What each symbol does to the elements:
q986 % q39
q986 ^ q371
q986 ~ q544
q461 % q443
q461 ^ q767
q461 ~ q505
q940 % q543
q940 ^ q376
q940 ~ q20
q329 % q136
q329 ^ q122
q329 ~ q245
q328 % q940
q328 ^ q647
q328 ~ q901
q45 % q767
q45 ^ q61
q45 ~ q461
q890 % q690
q890 ^ q766
q890 ~ q412
q853 % q88
q853 ^ q865
q853 ~ q421
q343 % q878
q343 ^ q309
q343 ~ q782
q346 % q222
q346 ^ q404
q346 ~ q523
q61 % q411
q61 ^ q167
q61 ~ q767
q58 % q805
q58 ^ q663
q58 ~ q503
q400 % q503
q400 ^ q58
q400 ~ q818
q91 % q828
q91 ^ q732
q91 ~ q341
q222 % q343
q222 ^ q851
q222 ~ q62
q510 % q371
q510 ^ q738
q510 ~ q986
q543 % q873
q543 ^ q921
q543 ~ q663
q818 % q328
q818 ^ q503
q818 ~ q908
q136 % q732
q136 ^ q544
q136 ~ q91
q767 % q212
q767 ^ q411
q767 ~ q443
q653 % q706
q653 ^ q760
q653 ~ q376
q544 % q853
q544 ^ q39
q544 ~ q732
q421 % q738
q421 ^ q88
q421 ~ q510
q51 % q167
q51 ^ q489
q51 ~ q61
q828 % q510
q828 ^ q421
q828 ~ q981
q309 % q712
q309 ^ q901
q309 ~ q878
q805 % q653
q805 ^ q13
q805 ~ q647
q404 % q851
q404 ^ q481
q404 ~ q222
q706 % q329
q706 ^ q480
q706 ~ q921
q411 % q555
q411 ^ q751
q411 ~ q212
q92 % q489
q92 ^ q836
q92 ~ q51
q109 % q505
q109 ^ q461
q109 ~ q492
q88 % q890
q88 ^ q492
q88 ~ q738
q245 % q91
q245 ^ q136
q245 ~ q238
q901 % q20
q901 ^ q940
q901 ~ q712
q503 % q647
q503 ^ q805
q503 ~ q328
q780 % q404
q780 ^ q537
q780 ~ q346
q584 % q818
q584 ^ q400
q584 ~ q481
q412 % q604
q412 ^ q690
q412 ~ q846
q873 % q238
q873 ^ q245
q873 ~ q13
q480 % q122
q480 ^ q981
q480 ~ q329
q712 % q58
q712 ^ q20
q712 ~ q400
q238 % q341
q238 ^ q91
q238 ~ q760
q751 % q780
q751 ^ q895
q751 ~ q555
q212 % q836
q212 ^ q555
q212 ~ q92
q766 % q302
q766 ^ q969
q766 ~ q690
q376 % q921
q376 ^ q706
q376 ~ q543
q846 % q109
q846 ^ q604
q846 ~ q865
q981 % q986
q981 ^ q510
q981 ~ q122
q760 % q480
q760 ^ q341
q760 ~ q706
q443 % q92
q443 ^ q212
q443 ~ q969
q732 % q421
q732 ^ q853
q732 ~ q828
q39 % q865
q39 ^ q846
q39 ~ q853
q865 % q492
q865 ^ q109
q865 ~ q88
q895 % q537
q895 ^ q782
q895 ~ q780
q836 % q523
q836 ^ q346
q836 ~ q489
q878 % q400
q878 ^ q712
q878 ~ q584
q481 % q908
q481 ^ q818
q481 ~ q851
q969 % q51
q969 ^ q92
q969 ~ q302
q7 % q895
q7 ^ q62
q7 ~ q751
q492 % q766
q492 ^ q505
q492 ~ q890
q647 % q376
q647 ^ q653
q647 ~ q940
q62 % q782
q62 ^ q343
q62 ~ q895
q921 % q245
q921 ^ q329
q921 ~ q873
q167 % q751
q167 ^ q7
q167 ~ q411
q341 % q981
q341 ^ q828
q341 ~ q480
q537 % q481
q537 ^ q584
q537 ~ q404
q505 % q969
q505 ^ q443
q505 ~ q766
q302 % q61
q302 ^ q51
q302 ~ q45
q523 % q62
q523 ^ q222
q523 ~ q7
q555 % q346
q555 ^ q780
q555 ~ q836
q489 % q7
q489 ^ q523
q489 ~ q167
q20 % q663
q20 ^ q543
q20 ~ q58
q851 % q309
q851 ^ q908
q851 ~ q343
q122 % q544
q122 ^ q986
q122 ~ q136
q371 % q846
q371 ^ q412
q371 ~ q39
q690 % q45
q690 ^ q302
q690 ~ q604
q738 % q412
q738 ^ q890
q738 ~ q371
q604 % q461
q604 ^ q45
q604 ~ q109
q663 % q13
q663 ^ q873
q663 ~ q805
q908 % q901
q908 ^ q328
q908 ~ q309
q13 % q760
q13 ^ q238
q13 ~ q653
q782 % q584
q782 ^ q878
q782 ~ q537

In the rows, 478 means zero.

The rows follow the links: the fewer symbols apart two elements are, the more alike their rows tend to be.

Each row is also shifted at random along 4 hidden directions that mean nothing.

Name the element of each row.
 584   417   300   511   619   290   306   306   622   555   382   568   474   495   476   195   456   591   300   237   511   400   361   276   409   532   360   646   439   244   434   366   556   299   683: q767
 508   474   705   347   373   568   606   537   321   503   502   376   503   480   614   567   461   579   470   636   394   587   695   510   454   495   413   493   471   581   468   703   505   571   246: q503
 207   371   419   485   549   708   675   453   501   637   547   621   555   530   427   662   346   657   253   384   317   555   639   611   582   361   462   631   348   315   244   513   630   408   537: q523
 580   264   638   429   550   385   456   376   590   563   724   609   444   531   562   566   287   413   455   458   479   546   710   579   419   593   470   519   323   402   342   760   612   418   386: q851
 593   505   688   381   383   508   590   516   408   386   612   411   422   464   567   566   455   385   705   720   457   577   604   531   434   577   488   438   528   667   517   638   427   558   271: q663
 411   456   726   303   356   550   590   509   300   511   426   358   517   466   639   547   464   679   398   605   373   602   697   489   441   498   373   535   515   562   450   719   487   516   242: q328
 441   486   671   315   377   360   541   412   445   369   556   377   363   448   656   280   457   415   727   742   491   531   534   322   336   689   338   537   619   637   524   642   403   477   289: q376
 493   297   501   481   570   537   562   399   539   615   656   597   421   513   463   449   254   295   370   385   398   520   734   493   538   431   378   458   309   323   259   638   699   440   504: q62
  97   454   363   543   506   791   696   539   276   700   330   464   558   500   370   427   382   558    75   261   310   534   658   418   711   175   293   473   313   284   250   459   705   569   601: q836
 376   612   585   461   425   315   380   531   560   297   592   525   496   481   496   742   646   522   693   642   646   483   254   611   400   710   684   513   477   674   709   375   265   543   385: q91
 430   524   621   342   340   491   534   497   389   392   432   299   421   445   597   371   509   413   696   701   435   505   533   413   376   516   412   374   680   654   563   617   372   521   300: q13
 383   264   539   423   580   440   530   331   564   599   658   601   419   516   548   353   260   409   391   407   396   519   687   412   445   544   339   565   360   326   268   678   682   396   486: q222
 460   320   681   393   475   516   499   466   380   604   535   460   458   494   587   508   364   457   354   449   408   561   779   522   484   441   396   387   364   464   371   785   621   525   315: q878
 620   481   749   387   416   450   592   479   444   430   717   516   445   515   574   615   406   424   592   671   467   611   644   538   469   671   448   564   361   626   452   677   495   585   256: q58
 740   461   696   333   399   452   553   473   414   422   568   415   440   489   620   477   438   506   616   677   430   569   652   479   392   600   419   532   538   595   492   689   467   478   259: q20
 358   541   597   402   395   328   384   500   459   341   493   405   451   448   547   464   599   432   716   651   596   472   348   478   384   642   533   386   572   661   673   480   294   549   359: q329
 362   633   277   592   496   507   486   527   489   410   402   472   457   457   353   373   578   355   556   460   518   399   233   351   570   437   465   455   527   499   552   167   415   542   647: q88
 301   468   259   618   578   495   402   487   520   564   396   548   496   468   317   452   485   393   323   237   538   392   362   472   604   324   520   364   382   343   457   286   553   502   712: q461
 573   473   238   683   598   512   351   509   591   493   467   598   479   480   261   577   488   289   415   281   559   387   365   589   619   320   621   314   388   376   470   286   522   488   724: q505
 620   298   668   351   433   480   465   428   405   575   432   399   503   478   650   484   404   651   386   483   393   550   726   512   366   464   409   483   512   459   404   798   541   401   300: q309
 670   374   707   421   438   505   504   499   355   553   554   426   451   465   592   533   407   427   408   490   432   572   768   539   481   447   418   380   381   519   425   776   598   555   318: q818
 277   548   625   434   400   395   458   541   445   366   553   415   439   457   529   560   536   332   714   667   582   504   406   515   434   600   547   367   518   707   627   516   344   617   361: q238
 537   256   535   466   578   470   516   377   595   601   734   647   423   526   492   537   271   357   425   421   411   543   725   564   473   521   470   512   328   358   277   690   654   434   469: q404
 565   496   680   320   367   524   580   491   436   419   545   408   513   501   641   623   477   691   598   721   392   563   580   596   369   608   510   631   577   638   502   652   381   425   236: q940
 338   495   236   595   574   455   378   460   593   486   400   553   491   495   363   448   519   480   421   323   544   365   261   494   504   401   577   479   508   366   490   259   454   396   703: q690
 300   529   645   453   393   409   478   558   421   368   601   415   398   445   488   503   491   158   706   657   582   505   468   471   494   570   471   276   471   703   580   536   415   691   349: q760
 444   370   407   491   566   621   610   418   490   620   544   591   493   515   424   458   321   518   291   361   346   512   647   478   556   382   377   590   361   280   258   513   667   401   552: q7
 489   510   192   564   523   513   359   480   534   470   219   420   503   454   371   340   567   555   454   349   484   324   271   446   448   303   561   408   681   368   537   255   401   323   698: q109
 474   480   740   285   416   303   568   367   515   370   702   509   392   496   694   392   420   494   682   739   468   573   535   371   333   816   355   701   487   616   479   645   431   474   245: q647
 875   258   628   356   480   327   361   334   436   587   417   366   380   452   684   105   320   397   431   424   434   488   774   295   299   492   254   399   538   395   382   835   590   374   373: q584
 630   523   182   562   532   441   335   429   621   415   296   471   477   461   400   322   563   499   579   406   521   337   222   408   414   414   556   488   688   384   566   224   371   298   697: q890
 363   500   659   330   354   383   501   453   403   382   490   324   387   429   633   249   478   361   715   691   496   486   489   324   345   628   352   424   641   664   562   598   375   535   310: q873
 352   317   444   442   547   598   607   399   468   636   494   537   472   513   507   377   287   501   306   365   333   512   680   446   511   381   340   538   410   300   259   600   665   386   516: q780
 603   618   551   493   422   304   330   538   507   313   503   447   464   460   464   599   642   390   702   588   643   438   287   521   439   603   610   401   525   685   707   393   294   562   422: q136

The symbols that take the first to the second take the third to the fourth, perhaps in another order. What is the fourth?
Answers are names.
 520   478   674   317   333   508   599   490   322   430   428   306   430   456   640   338   483   523   616   705   394   551   617   376   375   526   336   477   639   620   511   677   421   510   247
:  410   525   617   375   373   369   432   492   480   339   477   358   451   442   585   464   552   445   740   679   543   472   415   478   339   620   533   409   642   673   634   559   311   485   343
::  450   467   330   609   617   466   436   438   542   586   483   630   518   518   366   466   452   477   225   229   513   453   427   437   608   412   447   545   282   299   384   350   615   486   674
: q751

 273   514   629   339   297   672   648   602   278   436   366   274   523   461   577   616   532   677   584   704   369   554   586   586   425   411   481   444   697   653   518   616   351   508   233
:   84   512   698   353   395   424   603   489   446   366   662   477   430   473   588   527   486   412   697   742   498   571   474   478   434   698   454   522   475   678   555   574   399   602   275
::  317   581   587   431   391   335   395   538   434   360   389   366   479   434   518   436   624   507   639   610   599   470   318   436   389   603   525   409   573   660   697   447   298   574   376
: q122

 332   583   255   592   520   501   453   497   618   377   477   566   509   498   341   603   577   536   576   466   530   409   180   560   515   480   659   562   559   476   556   179   357   412   652
:  237   462   295   578   599   401   377   429   590   525   431   614   503   496   399   421   485   516   302   248   545   406   319   422   529   465   486   522   360   319   461   298   527   444   697
::  694   349   668   375   409   557   481   499   351   580   455   386   521   478   590   589   420   612   384   494   378   552   756   594   432   403   465   398   491   493   411   796   535   441   302
: q647

 324   508   640   340   353   493   556   540   353   391   468   337   453   452   583   457   509   435   684   717   454   517   515   470   412   539   456   392   631   663   556   603   366   542   281
:  162   646   578   491   397   424   445   618   440   350   516   471   520   460   457   759   639   460   598   605   605   518   311   614   515   573   647   399   423   705   691   389   300   660   375
::  392   467   238   586   586   417   351   443   618   485   399   561   484   486   386   375   502   467   415   299   545   375   284   433   491   416   533   458   498   332   494   279   474   393   706
: q92

 443   451   260   609   564   449   353   471   549   544   377   541   505   464   346   417   498   460   335   227   529   362   363   444   558   334   512   414   423   299   473   306   533   440   709
:  689   364   408   541   633   455   533   343   659   550   735   714   433   534   428   492   293   388   408   360   448   495   573   499   526   553   448   674   276   298   279   480   677   380   598
::  383   514   635   407   353   576   607   592   354   399   544   358   437   468   528   588   492   348   677   690   445   552   572   549   484   481   492   335   553   700   546   607   403   620   288
: q981

 459   466   273   635   604   417   339   439   589   537   469   608   464   490   329   453   476   344   353   256   570   391   356   443   574   417   514   426   352   324   461   312   562   465   708
:  541   449   321   606   642   366   355   401   645   536   524   673   478   497   372   420   447   404   325   242   558   422   373   430   539   496   489   541   278   293   418   329   583   450   681
::  549   397   710   376   400   608   551   565   359   551   495   431   560   505   565   755   446   643   390   547   394   596   741   675   473   426   518   455   441   534   421   748   527   515   254
: q328

 421   461   262   606   597   405   336   418   600   506   425   563   468   458   366   340   485   404   406   269   561   355   309   400   525   429   499   438   452   322   480   291   509   420   720
:  700   430   257   565   541   552   405   450   419   642   199   437   529   452   406   281   474   568   172   190   423   401   498   373   535   225   372   436   495   249   390   394   594   404   663
::  540   445   358   538   624   439   475   374   575   574   533   658   519   522   451   444   400   593   279   307   442   467   470   439   515   503   439   707   330   267   339   391   611   359   627
: q346

 310   637   285   579   510   472   475   495   536   399   452   510   462   466   353   387   547   373   551   472   541   404   225   378   549   483   500   484   507   474   545   180   406   484   647
:  431   535   258   544   579   317   360   369   694   389   455   572   447   490   416   309   537   460   573   430   573   361   182   363   425   566   522   593   581   409   536   212   376   317   694
::  372   341   436   476   574   602   612   407   566   601   653   653   496   539   446   605   312   532   332   392   372   531   645   599   553   459   467   622   321   316   241   551   655   378   529
: q62

 448   620   261   619   526   495   458   516   592   359   521   549   466   477   311   550   563   353   593   467   546   396   224   507   550   479   628   471   497   503   545   174   402   501   648
:  666   657   261   640   497   545   446   578   524   375   440   491   483   459   287   572   606   314   637   482   532   397   257   540   580   378   635   385   545   547   570   179   376   523   628
::  390   467   261   615   558   548   378   507   538   554   368   570   576   499   338   631   519   634   277   243   500   400   347   611   559   325   629   482   425   305   458   309   511   404   666
: q461

 309   575   615   420   376   304   394   532   406   374   443   353   422   424   543   333   577   294   637   599   591   463   374   339   424   598   418   332   540   671   679   473   344   641   379
:  288   694   474   508   422   344   446   520   423   350   429   445   460   438   467   378   656   447   560   560   592   459   232   322   500   612   428   508   477   620   670   258   353   621   496
::  559   399   751   366   425   418   517   441   393   520   575   428   436   477   640   407   372   444   447   557   455   586   730   391   439   580   313   486   379   541   426   756   579   566   282
: q805

 650   583   558   496   407   356   338   576   449   339   452   370   447   435   452   525   621   293   703   604   621   445   374   502   435   526   588   276   561   682   691   455   318   602   402
:  255   650   322   512   469   424   464   476   543   352   406   495   496   479   433   407   608   575   575   541   537   425   152   381   466   569   509   656   558   507   596   178   324   467   590
::  314   534   240   544   562   397   384   412   652   419   442   571   477   490   409   404   550   514   529   415   552   362   191   418   455   532   560   580   547   398   533   208   395   364   680
: q51

 272   676   492   497   353   498   458   627   335   385   277   320   560   450   441   574   688   574   523   553   552   468   291   504   519   445   532   360   546   657   697   337   319   634   443
:  560   682   233   588   431   667   489   627   406   396   223   339   562   442   320   530   659   495   516   476   471   388   278   518   569   252   590   363   674   527   615   192   330   519   600
::  168   708   341   570   430   575   559   597   411   381   351   452   532   441   360   541   645   528   490   517   507   455   218   451   608   416   528   486   510   558   588   162   358   595   567
: q109

 543   522   602   452   373   531   446   606   456   348   560   398   474   465   464   743   550   378   752   695   532   489   471   702   423   495   672   316   602   727   611   549   328   556   327
:  445   558   576   437   353   477   441   586   355   382   400   302   454   429   505   514   583   334   682   650   537   467   463   522   430   450   539   231   630   678   648   534   336   613   335
::  124   568   618   416   371   382   460   548   397   371   475   372   442   426   552   462   571   394   638   635   565   493   401   446   434   610   456   367   523   675   631   517   335   612   339
: q480

 261   622   280   603   527   489   496   518   586   357   521   580   469   463   321   540   575   381   582   473   557   417   217   478   575   507   583   529   464   495   554   158   409   512   643
:  244   567   230   593   521   545   456   526   547   447   387   514   494   476   325   462   564   446   493   396   528   387   241   473   550   392   562   449   520   428   527   197   408   470   683
::  592   446   286   598   605   438   340   440   632   532   460   639   541   509   350   628   502   598   347   257   519   403   331   599   505   418   644   550   394   314   461   325   508   356   692
: q61

 719   451   270   660   624   390   296   433   617   533   452   594   460   486   338   392   465   311   381   226   583   361   389   437   538   402   520   387   366   308   463   334   550   426   729
:  290   466   393   601   616   483   532   442   576   579   641   732   521   523   353   618   396   520   222   282   465   522   452   504   642   527   465   664   160   308   335   365   648   512   624
::  493   435   344   558   560   636   548   460   445   633   433   549   532   500   375   473   410   558   209   279   385   481   562   460   616   310   421   555   358   282   314   422   641   458   612
: q346

 572   341   373   461   550   629   562   408   513   598   419   522   541   502   481   445   359   717   301   365   311   472   617   523   482   342   449   624   511   258   280   526   586   289   553
:  727   337   667   412   461   531   468   498   412   565   518   435   493   500   566   639   392   541   429   481   411   547   758   643   419   421   506   419   440   472   389   796   563   454   314
::  544   427   361   506   641   340   393   316   656   545   521   678   504   515   469   400   434   705   288   291   492   460   378   419   448   582   460   759   351   264   394   379   539   295   651
: q404

 361   701   380   531   395   459   469   556   332   387   256   332   481   422   426   265   655   426   496   514   550   433   279   256   556   426   383   381   570   586   637   234   365   630   538
:  558   488   231   542   582   353   321   393   728   404   435   574   506   512   411   467   545   614   588   413   549   337   177   531   372   523   663   614   632   361   549   226   357   211   692
::  592   283   619   363   484   437   436   417   493   579   508   469   493   511   609   497   355   635   386   439   406   524   718   564   350   483   449   497   478   412   375   780   562   356   361
: q20

 182   623   278   584   517   493   519   515   497   431   398   484   456   449   346   315   546   333   504   432   534   403   244   327   578   444   434   459   490   463   516   194   443   541   679
:  -18   489   311   552   579   392   427   425   570   538   414   599   519   486   397   356   483   546   280   256   552   419   308   365   535   482   422   568   355   308   449   278   518   471   695
::  670   662   436   499   403   383   353   552   460   319   311   384   521   454   465   502   689   586   615   561   584   417   236   476   427   524   601   473   654   618   722   290   260   497   462
: q88

 560   672   504   520   400   421   387   604   404   351   377   365   494   434   435   540   682   400   603   559   584   456   300   493   489   496   572   318   551   668   711   340   306   618   462
:  275   677   299   548   458   576   511   578   497   349   373   481   559   479   365   634   666   664   536   523   506   428   195   534   523   440   630   583   583   535   600   167   296   466   591
::  646   269   543   477   518   574   493   459   470   615   582   512   447   485   488   549   296   330   402   394   395   520   781   609   510   365   457   330   397   391   316   741   671   457   426
: q400

